m =
3628	4346	4762	4911	6604	4695	4638	5060	4555	5361	5620	5077	4910	5925	5391
4308	4801	4699	5996	4411	5100	4207	5500	4728	5043	4228	5455	5326	4747	4428
4338	5868	5464	4121	5969	4567	5192	4967	4869	4477	4666	5365	4918	4817	5522
5494	5807	4003	4436	4429	4955	5166	5189	5513	4997	5270	4733	4800	5271	4889
5031	5186	4637	5875	8170	5132	5404	4473	5130	5026	4973	5302	4900	5218	5376
4362	5120	4522	4994	8297	5062	4491	5486	4932	5218	5548	5531	5113	4779	5435
4641	5324	5497	5260	3102	4266	4389	5339	4921	5249	5156	4560	4611	4813	5037
4230	5321	4779	4961	6523	4588	5600	4704	5340	4937	4678	4638	5386	5574	6053
4889	5114	4370	5398	4033	4089	5019	4868	4863	5001	4252	3808	5317	5960	5107
4261	6069	4858	5267	5208	4747	4711	4784	4584	4892	5377	4802	4517	4393	4463
4523	4576	4693	5171	5625	5892	4819	5308	5096	4963	4932	5899	4840	4548	5943
The last entry, reading row by row -> 5943
The entry just left of 6053 -> 5574
The smallest entry in the first row? 3628
The fourth entry, reading row by row: 4911
The entry directly below 6523 -> 4033
The largest entry in the first row? 6604
The entry just left of 5308 -> 4819
The entry directly below the centre entry? 5339
The entry directly below the largest entry is 3102
The largest entry in the first column is 5494
The entry directly below 4473? 5486
The entry in the bottom-left corner is 4523
The entry directly above 4584? 4863
The entry in the top-right corner? 5391
The 3rd entry on the diagonal from the top-right corner? 4918
The entry just right of 5130 -> 5026
The second entry on the diagonal from the top-right corner? 4747
The entry just right of 5060? 4555
The third entry in reading order? 4762
The entry directly above the largest entry -> 8170
The first entry in the row that holds the smallest entry? 4641
The entry just right of 4429 is 4955
The entry just right of 4666? 5365
The bottom entry of the column that holds the smallest entry? 5625
The entry just left of the centre entry -> 4491
The entry just right of the largest entry? 5062
The second entry, reading row by row -> 4346
The maximum? 8297
The entry directly below 5875: 4994
The entry just left of 4937 -> 5340

Read these off the matrix that follows.
1) Report the minimum.
2) Report the median of all entries.
3) Report the entry just left of 58.161.
4) Report the entry just left of the largest entry.
5) Report the entry just right of 64.063.
6) Report the entry just right of 86.740.
[[  69.998   85.945   60.933   48.564   25.998   99.123   91.685   75.118
    32.330   56.175   14.284   65.798   53.732   64.063   15.930]
 [  76.911   85.629   58.225   49.800   21.433  101.390  103.335   76.480
    31.084   55.814   12.074   62.003   58.161   59.316   17.686]
 [ 134.916   83.208   31.198   57.928 -127.010  108.838  227.942   59.554
     8.616  -20.218 -104.080  -20.885   69.063  113.354  -30.238]
 [ 147.572   76.935   24.679   66.081 -161.448   98.102  252.316   43.991
    19.641  -30.701 -115.344  -44.053   80.027  135.919  -24.016]
 [ 151.093   68.411   20.402   73.974 -176.738   87.683  270.457   35.715
    28.015  -44.886 -120.002  -62.981   83.940  150.325  -19.063]
 [  76.013   83.691   58.974   48.439   23.973   97.706  104.735   83.199
    27.643   55.171    2.429   60.746   52.140   64.658   12.553]
 [  54.086   78.932   67.647   49.177   84.243   86.740   42.175   83.114
    47.724   84.515   58.166   95.926   52.794   44.589   45.214]
 [ 132.168   80.496   27.424   57.497 -135.222  113.657  235.279   54.464
     9.678  -18.248 -107.011  -24.390   68.382  118.460  -31.581]
 [  92.799   84.003   48.089   50.471  -32.336  111.256  146.762   75.842
    20.795   24.657  -40.786   35.866   57.338   80.777   -5.254]
 [  73.584   84.614   55.823   51.203   21.565   98.235  104.278   81.759
    34.014   55.083    3.792   64.253   53.638   63.693   15.272]
 [ -17.620  109.090  106.751   16.627  268.861  108.671  -97.402  131.488
    28.758  175.718  159.300  216.409   17.261  -41.225   60.792]
 [ -22.707  113.280  110.394   11.471  274.180  109.697 -105.081  140.403
    22.159  181.038  160.255  228.490   10.570  -48.114   56.957]
 [  59.762   80.111   70.792   48.799   73.850   88.051   63.107   81.901
    42.274   72.414   49.383   88.458   53.612   46.244   37.538]]
1) -176.738
2) 58.166
3) 62.003
4) 11.471
5) 15.930
6) 42.175

9008	7156	6694	6026	6272	8533	2360	7970	8626	5966	5830
The entry just left of 5966: 8626
The largest entry?
A: 9008
The median of all entries?
A: 6694
The centre entry -> 8533
